Here is a tiny trained network, its code and every weight. The questions are about switching its units off for an input and a class, where a switched-off unit gives its printed mean instead of its output.

import numpy as np


def w(rows, s, z=0):
    codes = np.array(rows[::2]) - 128.0
    scale = np.full(codes.shape[1], s)
    scale[-1] = z or s
    return codes * scale


def norm(h):
    return h / np.sqrt((h * h).mean(-1, keepdims=True) + 1e-5)


def f(y):
    return np.maximum(y, 0)


def log_softmax(a):
    a = a - a.max(-1, keepdims=True)
    return a - np.log(np.exp(a).sum(-1, keepdims=True))


def net(x, mask):
    res = np.array(x, float).reshape(1, 7) / 4 @ E
    u = 0
    for l in range(3):
        y = f(norm(res) @ A[l][:, :-1].T + A[l][:, -1])
        res = res + np.where(mask[u : u + 12], y, B[l][:, -1]) @ B[l][:, :-1]
        u += 12
    return log_softmax(norm(res)[-1] @ U[:, :-1].T + U[:, -1])


A, B = {}, {}
E = w([
[210,82,39],'x0',
[126,142,123],'x1',
[1,124,58],'x2',
[110,181,105],'x3',
[109,175,103],'x4',
[119,157,115],'x5',
[165,35,171],'x6',
],0.0061)
A[0] = w([
[199,154,119,93],'L0N1',
[120,9,120,165],'L0N2',
[91,156,106,59],'L0N3',
[84,77,114,131],'L0N4',
[127,99,135,120],'L0N5',
[153,89,101,146],'L0N6',
[199,96,18,4],'L0N7',
[84,115,176,111],'L0N8',
[61,105,204,138],'L0N9',
[188,109,43,39],'L0N10',
[47,87,70,41],'L0N11',
[172,170,110,37],'L0N12',
],0.013,0.0017)
B[0] = w([
[161,44,116,190],'L0N1',
[69,193,34,254],'L0N2',
[159,152,102,177],'L0N3',
[109,66,98,192],'L0N4',
[99,151,122,157],'L0N5',
[124,187,93,191],'L0N6',
[126,254,203,249],'L0N7',
[149,188,158,183],'L0N8',
[132,225,139,218],'L0N9',
[137,228,196,223],'L0N10',
[151,14,96,226],'L0N11',
[132,83,115,163],'L0N12',
],0.013,0.0058)
A[1] = w([
[51,108,217,105],'L1N1',
[182,197,71,137],'L1N2',
[230,137,182,147],'L1N3',
[18,109,224,61],'L1N4',
[112,95,164,155],'L1N5',
[208,143,133,137],'L1N6',
[51,78,2,31],'L1N7',
[60,53,106,132],'L1N8',
[32,106,231,120],'L1N9',
[104,13,159,107],'L1N10',
[29,104,236,90],'L1N11',
[244,5,12,11],'L1N12',
],0.008,0.0013)
B[1] = w([
[104,172,195,138],'L1N1',
[39,194,128,253],'L1N2',
[66,12,118,208],'L1N3',
[82,152,244,142],'L1N4',
[143,160,134,131],'L1N5',
[82,61,127,184],'L1N6',
[241,61,79,216],'L1N7',
[92,72,150,156],'L1N8',
[107,174,216,142],'L1N9',
[103,162,109,139],'L1N10',
[73,160,209,141],'L1N11',
[191,198,21,171],'L1N12',
],0.011,0.0051)
A[2] = w([
[96,56,44,142],'L2N1',
[232,175,79,122],'L2N2',
[121,152,199,112],'L2N3',
[155,151,81,91],'L2N4',
[62,111,155,6],'L2N5',
[171,30,106,95],'L2N6',
[124,110,209,175],'L2N7',
[246,87,204,63],'L2N8',
[67,163,122,141],'L2N9',
[138,147,118,147],'L2N10',
[103,174,105,133],'L2N11',
[169,115,150,90],'L2N12',
],0.011,0.0023)
B[2] = w([
[189,12,86,224],'L2N1',
[48,206,224,195],'L2N2',
[144,101,43,208],'L2N3',
[166,187,132,179],'L2N4',
[74,129,168,151],'L2N5',
[94,171,69,187],'L2N6',
[138,138,10,182],'L2N7',
[124,2,133,149],'L2N8',
[187,75,120,254],'L2N9',
[131,147,107,167],'L2N10',
[176,131,66,241],'L2N11',
[112,75,137,133],'L2N12',
],0.0098,0.0052)
U = w([
[84,194,236,192],'0',
[145,2,106,184],'1',
[128,124,117,147],'2',
[121,113,119,77],'3',
[115,117,125,5],'4',
],0.0098,0.0015)

Each question gives the input, the list of numbers given to net, and the class t.
The units are the neurons (one row each of A and B). Each row of codes is followed by its name. A weight is (code - 128) times the scale printed after its matrix; where a second scale follows, it is the last column's (A, B and U).
mask holds one flag per neuron, layer by layer. A switched-off neuron (its flag False) gives its mean, the last column of its row in B, instead of its output. The means were averaged over made-up inputs and are rounded, as every weight is.
A unit's drop is (log p(t) with every unit on - log p(t) with that unit switched off) / (log p(t) with every unit on - log p(t) with every unit switched off).
The circuit of an input: a set's keep is (log p(t) with only the set's units on - log p(t) with every unit switched off) / (log p(t) with every unit on - log p(t) with every unit switched off). Starting from the 12 units with the biggest drops (on a tie, the unit counted first), units are removed one at a time, each time the one whose removal leaves the highest keep (on an exact tie, the one counted first), for as long as the keep stays at least 0.8.
units of the circuit, in order: the units of the circuit, biggest drop first
k most important neurons: the k neurons with the biggest drops, biggest first
top k neurons in layer l: the k neurons of layer l with the biggest drops, biggest first
drop of u: that unit's drop, to one decimal
input [8,-3,-3,-1,7,-4,-6], class 0: units of the circuit, in order -> L0N7, L0N10
input [8,-4,-7,-5,0,-4,-3], class 0: 2 most important neurons -> L0N11, L0N10
input [8,7,3,-7,-1,-1,1], class 0: units of the circuit, in order -> L0N7
input [3,2,-4,-2,4,-2,-4], class 1: units of the circuit, in order -> L0N1, L0N2
input [-6,8,8,3,-2,-2,-4], class 1: top 2 neurons in layer 0 -> L0N7, L0N11
input [-4,6,6,6,8,2,-3], class 1: 4 most important neurons -> L0N7, L0N10, L0N11, L2N1
input [8,-1,8,-7,7,-4,6], class 0: top 3 neurons in layer 0 -> L0N7, L0N10, L0N6
input [-5,-7,8,-1,4,6,-5], class 1: top 3 neurons in layer 0 -> L0N7, L0N11, L0N10
input [-2,0,7,-3,0,3,-4], class 1: 2 most important neurons -> L2N1, L1N8
input [8,-1,-4,-8,-2,6,7], class 0: 2 most important neurons -> L0N2, L0N7
input [7,-4,-1,-7,0,-7,6], class 0: drop of L0N2 -> 0.6
input [8,2,-6,0,1,2,1], class 0: drop of L0N7 -> 0.8
input [1,3,7,6,-1,5,-2], class 1: drop of L1N12 -> -0.1
input [0,7,7,0,5,0,-3], class 1: most important neuron -> L2N1
input [-5,-5,-8,-4,8,-3,3], class 1: top 2 neurons in layer 0 -> L0N2, L0N7
